Below are the code and all the weights of a small trained network. Each question names an input and a class and asks about switching units off, where a switched-off unit gives its printed mean instead of its output.

import numpy as np


def w(rows, s, z=0):
    codes = np.array(rows[::2]) - 128.0
    scale = np.full(codes.shape[1], s)
    scale[-1] = z or s
    return codes * scale


def norm(h):
    return h / np.sqrt((h * h).mean(-1, keepdims=True) + 1e-5)


def f(y):
    return y / 2 * (1 + np.tanh(0.7978845608 * (y + 0.044715 * y**3)))


def log_softmax(a):
    a = a - a.max(-1, keepdims=True)
    return a - np.log(np.exp(a).sum(-1, keepdims=True))


def net(x, mask):
    res = np.array(x, float).reshape(1, 2) / 4 @ E
    u = 0
    for l in range(3):
        y = f(norm(res) @ A[l][:, :-1].T + A[l][:, -1])
        res = res + np.where(mask[u : u + 9], y, B[l][:, -1]) @ B[l][:, :-1]
        u += 9
    return log_softmax(norm(res)[-1] @ U[:, :-1].T + U[:, -1])


A, B = {}, {}
E = w([
[147,173,191,65,190],'x0',
[123,2,167,125,157],'x1',
],0.0097)
A[0] = w([
[139,44,38,153,81,13],'0.n0',
[172,244,207,29,178,5],'0.n1',
[163,138,94,56,31,65],'0.n2',
[78,202,9,155,148,69],'0.n3',
[20,66,95,193,12,177],'0.n4',
[51,39,70,199,39,150],'0.n5',
[52,65,122,155,156,68],'0.n6',
[38,105,57,97,210,58],'0.n7',
[110,255,75,144,3,69],'0.n8',
],0.0072,0.0026)
B[0] = w([
[109,120,167,186,167,174],'0.n0',
[122,97,182,241,182,211],'0.n1',
[152,160,198,84,149,136],'0.n2',
[119,138,124,92,73,194],'0.n3',
[51,93,203,179,121,231],'0.n4',
[47,219,187,207,231,234],'0.n5',
[182,85,139,123,125,152],'0.n6',
[157,135,154,135,108,120],'0.n7',
[207,81,168,2,54,255],'0.n8',
],0.008,0.0071)
A[1] = w([
[138,46,91,97,209,87],'1.n0',
[122,135,121,244,207,127],'1.n1',
[113,136,116,253,156,142],'1.n2',
[102,126,104,156,154,128],'1.n3',
[122,121,220,160,100,93],'1.n4',
[202,75,90,78,104,172],'1.n5',
[106,126,176,101,107,158],'1.n6',
[187,107,152,153,101,6],'1.n7',
[114,180,110,158,219,212],'1.n8',
],0.014,0.0026)
B[1] = w([
[165,169,108,106,74,183],'1.n0',
[67,67,207,81,205,255],'1.n1',
[146,87,151,29,184,232],'1.n2',
[105,104,245,101,109,145],'1.n3',
[91,165,70,170,119,247],'1.n4',
[244,144,111,97,86,179],'1.n5',
[115,98,40,173,116,187],'1.n6',
[151,134,110,120,154,133],'1.n7',
[114,71,100,165,191,196],'1.n8',
],0.011,0.0093)
A[2] = w([
[211,92,108,6,43,76],'2.n0',
[68,103,217,91,220,58],'2.n1',
[155,69,22,166,69,4],'2.n2',
[145,54,98,124,139,179],'2.n3',
[169,169,174,141,131,155],'2.n4',
[219,65,130,28,50,93],'2.n5',
[117,70,150,100,244,191],'2.n6',
[167,124,53,157,140,117],'2.n7',
[74,95,26,138,81,38],'2.n8',
],0.011,0.0042)
B[2] = w([
[167,123,207,25,82,223],'2.n0',
[64,29,182,123,186,244],'2.n1',
[33,153,124,127,204,146],'2.n2',
[108,227,156,63,138,154],'2.n3',
[136,90,124,161,179,140],'2.n4',
[156,162,204,52,8,215],'2.n5',
[90,107,187,85,80,247],'2.n6',
[194,141,191,64,211,137],'2.n7',
[147,110,68,255,132,134],'2.n8',
],0.0094,0.012)
U = w([
[60,27,184,137,199,186],'0',
[75,141,15,252,27,114],'1',
[230,193,86,199,204,92],'2',
[166,84,47,148,118,2],'3',
[226,151,148,57,13,189],'4',
],0.016,0.0076)

Each question gives the input, the list of numbers given to net, and the class t.
The units are the neurons (one row each of A and B). Each row of codes is followed by its name. A weight is (code - 128) times the scale printed after its matrix; where a second scale follows, it is the last column's (A, B and U).
mask holds one flag per neuron, layer by layer. A switched-off neuron (its flag False) gives its mean, the last column of its row in B, instead of its output. The means were averaged over made-up inputs and are rounded, as every weight is.
A unit's drop is (log p(t) with every unit on - log p(t) with that unit switched off) / (log p(t) with every unit on - log p(t) with every unit switched off).
most important unit: the unit with the biggest drop
top k neurons: the k neurons with the biggest drops, biggest first
k most important neurons of layer l: the k neurons of layer l with the biggest drops, biggest first
drop of u: that unit's drop, to one decimal
input [7,-8], class 2: 4 most important neurons of layer 0 -> 0.n5, 0.n1, 0.n8, 0.n0
input [-6,-8], class 4: most important unit -> 0.n8
input [5,-6], class 2: top 2 neurons -> 1.n1, 0.n5
input [-2,-1], class 1: top 3 neurons -> 0.n8, 0.n1, 1.n1
input [-5,-5], class 1: top 3 neurons -> 0.n4, 0.n5, 1.n2
input [5,-7], class 2: top 3 neurons -> 1.n1, 0.n1, 0.n5
input [7,6], class 4: top 4 neurons -> 0.n5, 0.n4, 1.n0, 0.n0
input [1,5], class 4: 3 most important neurons of layer 0 -> 0.n4, 0.n5, 0.n1
input [2,-6], class 4: top 2 neurons -> 0.n8, 0.n5
input [3,-6], class 4: 3 most important neurons of layer 0 -> 0.n4, 0.n8, 0.n5
input [1,6], class 4: top 3 neurons -> 0.n5, 0.n1, 0.n4
input [-6,-6], class 1: 2 most important neurons of layer 0 -> 0.n4, 0.n5
input [4,-5], class 2: 2 most important neurons of layer 1 -> 1.n1, 1.n2
input [-6,-4], class 1: top neuron -> 0.n8
input [2,8], class 4: drop of 0.n5 -> 1.0
input [2,3], class 4: drop of 0.n4 -> 2.0
input [1,2], class 4: drop of 0.n5 -> 2.3
